Below is a small trained network, with its code and all its weights. Each question gives an input and a class and asks what happens when units are switched off, that is, made to give their printed mean instead of their output.

import numpy as np


def w(rows, s, z=0):
    codes = np.array(rows[::2]) - 128.0
    scale = np.full(codes.shape[1], s)
    scale[-1] = z or s
    return codes * scale


def f(y):
    return y / 2 * (1 + np.tanh(0.7978845608 * (y + 0.044715 * y**3)))


def log_softmax(a):
    a = a - a.max(-1, keepdims=True)
    return a - np.log(np.exp(a).sum(-1, keepdims=True))


def net(x, mask):
    res = np.array(x, float).reshape(1, 7) / 4 @ E
    y = f(res @ A[0][:, :-1].T + A[0][:, -1])
    res = res + np.where(mask, y, B[0][:, -1]) @ B[0][:, :-1]
    return log_softmax(res[-1] @ U[:, :-1].T + U[:, -1])


A, B = {}, {}
E = w([
[87,92,223,245],'x0',
[206,206,25,240],'x1',
[155,109,124,124],'x2',
[96,150,129,133],'x3',
[168,218,253,112],'x4',
[209,79,120,111],'x5',
[82,158,129,136],'x6',
],0.0055)
A[0] = w([
[162,109,168,150,174],'neuron 1',
[164,42,201,235,126],'neuron 2',
[82,88,72,111,113],'neuron 3',
[178,164,102,185,97],'neuron 4',
[135,167,98,67,97],'neuron 5',
[218,197,214,69,103],'neuron 6',
[141,159,79,193,107],'neuron 7',
[152,211,176,156,92],'neuron 8',
[157,160,82,105,100],'neuron 9',
[207,68,121,93,203],'neuron 10',
[116,103,137,88,94],'neuron 11',
[81,143,120,41,76],'neuron 12',
[183,132,97,55,118],'neuron 13',
[150,108,130,250,95],'neuron 14',
[91,82,141,90,124],'neuron 15',
[161,95,74,46,126],'neuron 16',
[141,208,74,76,86],'neuron 17',
[128,94,161,53,88],'neuron 18',
[68,68,149,105,88],'neuron 19',
[138,213,173,88,117],'neuron 20',
[160,171,96,109,112],'neuron 21',
[152,116,124,103,162],'neuron 22',
[156,200,171,136,129],'neuron 23',
[100,155,129,137,245],'neuron 24',
[124,195,233,121,117],'neuron 25',
[134,177,56,58,101],'neuron 26',
[97,101,167,89,109],'neuron 27',
[143,4,195,101,98],'neuron 28',
[129,142,69,171,94],'neuron 29',
[159,121,137,126,253],'neuron 30',
[60,182,123,144,152],'neuron 31',
],0.012,0.0066)
B[0] = w([
[62,154,99,145,183],'neuron 1',
[19,119,156,178,228],'neuron 2',
[169,76,83,170,165],'neuron 3',
[225,167,179,98,183],'neuron 4',
[64,66,173,214,162],'neuron 5',
[115,3,84,130,253],'neuron 6',
[201,132,136,106,186],'neuron 7',
[173,114,83,168,188],'neuron 8',
[139,157,171,192,161],'neuron 9',
[60,170,104,55,230],'neuron 10',
[164,154,195,190,143],'neuron 11',
[177,148,173,201,171],'neuron 12',
[66,147,190,180,195],'neuron 13',
[144,144,169,143,190],'neuron 14',
[197,164,112,98,177],'neuron 15',
[91,111,131,150,209],'neuron 16',
[124,175,133,217,184],'neuron 17',
[176,129,208,127,187],'neuron 18',
[233,118,139,158,176],'neuron 19',
[159,90,59,151,205],'neuron 20',
[123,184,175,209,162],'neuron 21',
[90,140,93,126,162],'neuron 22',
[112,88,125,102,195],'neuron 23',
[104,170,102,59,228],'neuron 24',
[161,116,63,181,251],'neuron 25',
[83,92,187,207,198],'neuron 26',
[164,171,151,106,182],'neuron 27',
[183,139,143,112,221],'neuron 28',
[194,128,119,152,164],'neuron 29',
[80,189,102,28,237],'neuron 30',
[119,159,102,112,179],'neuron 31',
],0.0061,0.0064)
U = w([
[123,139,137,98,254],'0',
[70,125,213,160,77],'1',
[137,126,114,83,222],'2',
[253,162,207,100,6],'3',
[165,17,25,111,30],'4',
[99,152,132,77,120],'5',
[131,155,103,61,139],'6',
],0.012,0.0064)

Each question gives the input, the list of numbers given to net, and the class t.
The units are the neurons (one row each of A and B). Each row of codes is followed by its name. A weight is (code - 128) times the scale printed after its matrix; where a second scale follows, it is the last column's (A, B and U).
mask holds one flag per neuron, in row order. A switched-off neuron (its flag False) gives its mean, the last column of its row in B, instead of its output. The means were averaged over made-up inputs and are rounded, as every weight is.
A unit's drop is (log p(t) with every unit on - log p(t) with that unit switched off) / (log p(t) with every unit on - log p(t) with every unit switched off).
The circuit of an input: a set's keep is (log p(t) with only the set's units on - log p(t) with every unit switched off) / (log p(t) with every unit on - log p(t) with every unit switched off). Starting from the 12 units with the biggest drops (on a tie, the unit counted first), units are removed one at a time, each time the one whose removal leaves the highest keep (on an exact tie, the one counted first), for as long as the keep stays at least 0.8.
circuit, biggest first: the units of the circuit, biggest drop first
unit that matters most: the unit with the biggest drop
top k neurons: the k neurons with the biggest drops, biggest first
drop when u is switched off: that unit's drop, to one decimal
input [-5,2,8,1,-4,5,-6], class 6: unit that matters most : neuron 10
input [3,8,3,4,-2,8,7], class 3: circuit, biggest first : neuron 4; neuron 7
input [2,-3,8,-6,-6,4,-8], class 0: circuit, biggest first : neuron 6; neuron 10
input [5,7,-7,6,2,2,-5], class 3: top 3 neurons : neuron 4; neuron 7; neuron 14
input [-7,4,4,5,7,3,0], class 1: circuit, biggest first : neuron 13; neuron 26; neuron 5
input [6,-8,7,-4,-7,6,3], class 3: top 3 neurons : neuron 28; neuron 19; neuron 15
input [6,-7,-1,0,-3,6,-5], class 3: top 3 neurons : neuron 28; neuron 19; neuron 15
input [-6,4,1,5,4,-4,2], class 1: circuit, biggest first : neuron 26; neuron 5
input [-2,-6,4,-4,-6,-3,0], class 3: top 2 neurons : neuron 19; neuron 6
input [-5,-8,8,-2,3,3,-5], class 3: top 2 neurons : neuron 18; neuron 28
input [-5,3,-2,-3,8,7,2], class 4: top 2 neurons : neuron 6; neuron 20
input [-6,8,3,4,-3,-2,-6], class 3: top 4 neurons : neuron 4; neuron 7; neuron 29; neuron 2
input [-5,7,-7,-5,2,2,0], class 3: top 3 neurons : neuron 4; neuron 2; neuron 7
input [-1,6,-2,-2,-2,5,-4], class 3: circuit, biggest first : neuron 4
input [5,-8,-2,0,7,-6,7], class 3: top 2 neurons : neuron 19; neuron 27
input [-4,2,3,4,7,-3,2], class 4: top 2 neurons : neuron 6; neuron 20
input [7,5,4,-6,0,8,3], class 5: drop when neuron 30 is switched off : 0.2
input [0,-3,6,-3,7,6,-4], class 4: drop when neuron 6 is switched off : 0.9
input [4,-5,-8,-6,5,-1,2], class 6: drop when neuron 10 is switched off : -0.2
input [6,-4,-1,8,5,-3,-4], class 2: unit that matters most : neuron 25
